Below are the code and all the weights of a small trained network. Each question names an input and a target symbol and asks about switching units off, where a switched-off unit gives its printed mean instead of its output.

import numpy as np


def w(rows, s, z=0):
    codes = np.array(rows[::2]) - 128.0
    scale = np.full(codes.shape[1], s)
    scale[-1] = z or s
    return codes * scale


def softmax(a):
    e = np.exp(a - a.max(-1, keepdims=True))
    return e / e.sum(-1, keepdims=True)


def log_softmax(a):
    a = a - a.max(-1, keepdims=True)
    return a - np.log(np.exp(a).sum(-1, keepdims=True))


def net(x, mask):
    ids = ['αβγδεζθλμξπτφψω'.index(c) for c in x.split()]
    T = len(ids)
    res = E[ids] + P[:T]
    u = 0
    for l in range(3):
        r = res
        for j in range(3):
            rows = slice(2 * j, 2 * j + 2)
            q, k, v = (r @ M[l][rows].T for M in (Q, K, V))
            z = softmax(np.where(np.tri(T) > 0, q @ k.T / 2**0.5, -1e9)) @ v
            o = O[l][rows]
            res = res + np.where(mask[u + j], z, o[:, -1]) @ o[:, :-1]
        u += 3
    return log_softmax(res[-1] @ U[:, :-1].T + U[:, -1])


Q, K, V, O = {}, {}, {}, {}
E = w([
[93,57,119,144,149,179],'α',
[131,173,225,118,99,134],'β',
[94,121,95,94,49,125],'γ',
[144,32,76,160,152,122],'δ',
[62,134,206,29,81,114],'ε',
[153,166,220,169,216,60],'ζ',
[174,76,223,127,113,60],'θ',
[156,131,116,253,161,52],'λ',
[110,197,30,213,175,116],'μ',
[98,216,121,173,200,84],'ξ',
[127,119,130,157,155,50],'π',
[67,182,107,102,99,193],'τ',
[114,121,181,93,213,102],'φ',
[141,214,143,162,105,92],'ψ',
[151,75,146,194,36,138],'ω',
],0.015)
P = w([
[42,114,37,74,131,19],'0',
[7,63,177,178,62,141],'1',
[192,181,90,66,92,156],'2',
[27,66,190,181,82,153],'3',
[211,170,98,76,109,163],'4',
[38,64,204,189,86,167],'5',
[224,164,100,85,118,167],'6',
[33,72,208,193,91,182],'7',
[231,164,102,86,126,171],'8',
[35,69,205,206,93,189],'9',
[239,164,98,88,133,176],'10',
[21,75,197,200,104,184],'11',
[245,164,101,89,135,183],'12',
],0.013)
Q[0] = w([
[110,137,150,117,84,165],'0.h0',
[112,126,140,136,56,66],'0.h0',
[163,208,144,143,136,181],'0.h1',
[1,151,162,177,75,112],'0.h1',
[95,98,155,153,65,208],'0.h2',
[83,168,117,165,171,144],'0.h2',
],0.0087)
K[0] = w([
[166,124,119,108,165,114],'0.h0',
[121,147,136,152,155,145],'0.h0',
[139,197,138,112,131,101],'0.h1',
[95,135,110,102,68,9],'0.h1',
[69,123,91,128,111,77],'0.h2',
[77,123,128,165,149,153],'0.h2',
],0.011)
V[0] = w([
[63,111,166,142,123,169],'0.h0',
[97,130,139,123,13,112],'0.h0',
[113,184,254,192,168,200],'0.h1',
[158,146,113,191,117,189],'0.h1',
[170,137,79,56,143,121],'0.h2',
[159,195,163,159,93,194],'0.h2',
],0.0085)
O[0] = w([
[98,99,116,78,71,196,163],'0.h0',
[68,118,153,99,16,72,183],'0.h0',
[82,243,203,145,135,153,2],'0.h1',
[123,201,90,180,81,198,25],'0.h1',
[163,253,37,155,167,71,73],'0.h2',
[140,111,132,85,11,77,42],'0.h2',
],0.0066,0.0056)
Q[1] = w([
[224,186,122,130,90,98],'1.h0',
[145,136,164,224,212,111],'1.h0',
[51,50,151,138,127,101],'1.h1',
[179,108,187,67,131,61],'1.h1',
[106,135,97,87,154,1],'1.h2',
[128,131,164,144,167,53],'1.h2',
],0.0093)
K[1] = w([
[204,174,157,149,71,145],'1.h0',
[113,112,102,141,176,59],'1.h0',
[117,76,109,53,153,37],'1.h1',
[168,116,194,76,118,92],'1.h1',
[34,93,122,101,55,62],'1.h2',
[129,87,254,166,172,67],'1.h2',
],0.0084)
V[1] = w([
[228,97,214,254,122,134],'1.h0',
[48,118,205,222,62,91],'1.h0',
[69,168,120,151,130,182],'1.h1',
[152,167,167,24,185,86],'1.h1',
[183,182,154,134,108,137],'1.h2',
[113,219,88,140,166,59],'1.h2',
],0.0085)
O[1] = w([
[184,124,166,156,98,124,25],'1.h0',
[201,134,171,197,189,131,65],'1.h0',
[41,163,149,164,122,181,27],'1.h1',
[108,106,204,109,146,1,209],'1.h1',
[109,105,112,116,93,96,1],'1.h2',
[116,115,156,135,148,77,45],'1.h2',
],0.0097,0.0081)
Q[2] = w([
[219,135,153,45,168,127],'2.h0',
[34,42,140,182,151,88],'2.h0',
[180,192,140,37,126,231],'2.h1',
[98,70,23,216,128,215],'2.h1',
[78,70,254,194,109,199],'2.h2',
[126,106,52,113,102,40],'2.h2',
],0.0076)
K[2] = w([
[218,136,151,39,150,132],'2.h0',
[96,2,43,117,187,21],'2.h0',
[211,185,67,116,56,236],'2.h1',
[40,14,194,160,102,135],'2.h1',
[194,152,77,145,102,14],'2.h2',
[138,52,155,155,84,94],'2.h2',
],0.006)
V[2] = w([
[125,147,181,10,130,216],'2.h0',
[93,253,11,107,110,69],'2.h0',
[107,138,73,188,215,56],'2.h1',
[91,107,138,175,147,102],'2.h1',
[164,194,41,122,186,72],'2.h2',
[135,169,162,133,125,162],'2.h2',
],0.0072)
O[2] = w([
[89,85,161,94,213,171,75],'2.h0',
[166,255,84,134,155,69,224],'2.h0',
[168,183,149,84,142,248,250],'2.h1',
[122,195,204,118,112,171,157],'2.h1',
[85,66,113,214,88,143,170],'2.h2',
[91,150,104,137,159,118,39],'2.h2',
],0.0084,0.013)
U = w([
[80,99,72,50,21,98,99],'α',
[122,131,216,195,197,97,150],'β',
[186,112,84,125,181,88,176],'γ',
[180,105,72,47,94,213,21],'δ',
[125,94,144,103,238,135,159],'ε',
[95,69,96,144,166,210,208],'ζ',
[1,107,98,110,95,159,253],'θ',
[75,165,135,182,190,112,255],'λ',
[207,155,133,198,144,143,84],'μ',
[100,94,95,136,8,137,150],'ξ',
[183,71,165,92,98,92,53],'π',
[76,187,105,138,83,218,85],'τ',
[39,126,203,125,58,105,201],'φ',
[54,125,158,29,71,110,99],'ψ',
[100,176,126,129,32,39,79],'ω',
],0.0083,0.0077)

Each question gives the input, a string of symbols that net reads in full, and the target symbol t.
The units are the heads (2 rows each of Q, K, V and O). Each row of codes is followed by its name. A weight is (code - 128) times the scale printed after its matrix; where a second scale follows, it is the last column's (O and U).
mask holds one flag per head, layer by layer. A switched-off head (its flag False) gives its mean, the last column of its rows in O, instead of its output. The means were averaged over made-up inputs and are rounded, as every weight is.
A unit's drop is (log p(t) with every unit on - log p(t) with that unit switched off) / (log p(t) with every unit on - log p(t) with every unit switched off).
The circuit of an input: a set's keep is (log p(t) with only the set's units on - log p(t) with every unit switched off) / (log p(t) with every unit on - log p(t) with every unit switched off). Starting from all 9 units, units are removed one at a time, each time the one whose removal leaves the highest keep (on an exact tie, the one counted first), for as long as the keep stays at least 0.8.
circuit, biggest first: the units of the circuit, biggest drop first
unit that matters most: the unit with the biggest drop
heads that matter: for each layer, one digit per head in row order, 1 if its drop is at least 0.15 and else 0, layers parted by /
drop of u: that unit's drop, to one decimal
input λ α φ, target ε: circuit, biggest first : 2.h0
input δ π λ φ, target α: circuit, biggest first : 0.h1, 1.h0, 2.h1, 1.h1
input τ ε ψ ξ ω α, target λ: circuit, biggest first : 2.h0, 1.h0, 0.h2
input ζ π θ, target π: circuit, biggest first : 2.h0, 1.h0, 1.h1
input ψ φ θ λ φ δ π ε ζ, target β: circuit, biggest first : 0.h1, 1.h1
input τ δ θ θ ω φ π γ θ π ε ψ ψ, target ω: circuit, biggest first : 2.h1, 0.h1, 1.h2
input ξ ψ λ ε φ φ ξ γ λ δ ε ξ μ, target τ: circuit, biggest first : 1.h1, 0.h1
input π ξ β λ θ θ π ψ π φ π ξ τ, target θ: circuit, biggest first : 1.h1, 0.h1, 2.h1
input ε φ ζ μ β, target φ: circuit, biggest first : 0.h1, 1.h1, 1.h2
input π π λ, target μ: circuit, biggest first : 1.h0, 0.h1
input τ ξ ξ β λ ξ ε ε ψ, target ω: circuit, biggest first : 2.h1, 0.h2
input θ δ θ π π π φ γ β φ, target π: heads that matter : 010 / 010 / 100
input α ε ξ, target λ: circuit, biggest first : 0.h1, 1.h1, 2.h0, 2.h1
input β π φ ζ θ α γ τ ζ ξ θ λ, target β: heads that matter : 000 / 100 / 000
input λ φ δ ξ μ λ, target ξ: unit that matters most : 2.h0
input λ ζ φ λ μ δ ψ ξ ω, target ξ: circuit, biggest first : 1.h1, 0.h1, 2.h1
input λ ζ β θ α ε α δ, target ξ: heads that matter : 000 / 000 / 100
input ε ξ μ π π π ξ ω θ π, target ε: heads that matter : 010 / 100 / 000
input π ξ ζ π ζ ξ ξ ξ π π δ γ, target δ: heads that matter : 011 / 011 / 010
input ζ π δ β φ ξ, target φ: unit that matters most : 1.h1
input ω π π θ λ ζ π π φ π, target ζ: heads that matter : 010 / 110 / 100
input ξ ψ ω ω β α ζ ξ π τ, target τ: heads that matter : 011 / 011 / 110
input θ ξ ζ λ γ γ π π λ π δ π, target π: heads that matter : 010 / 010 / 100
input λ ε ζ, target β: heads that matter : 010 / 110 / 100
input ψ φ ε π ξ ω, target μ: drop of 0.h0 : 0.1
input π θ π π λ ξ, target δ: drop of 2.h1 : 0.6
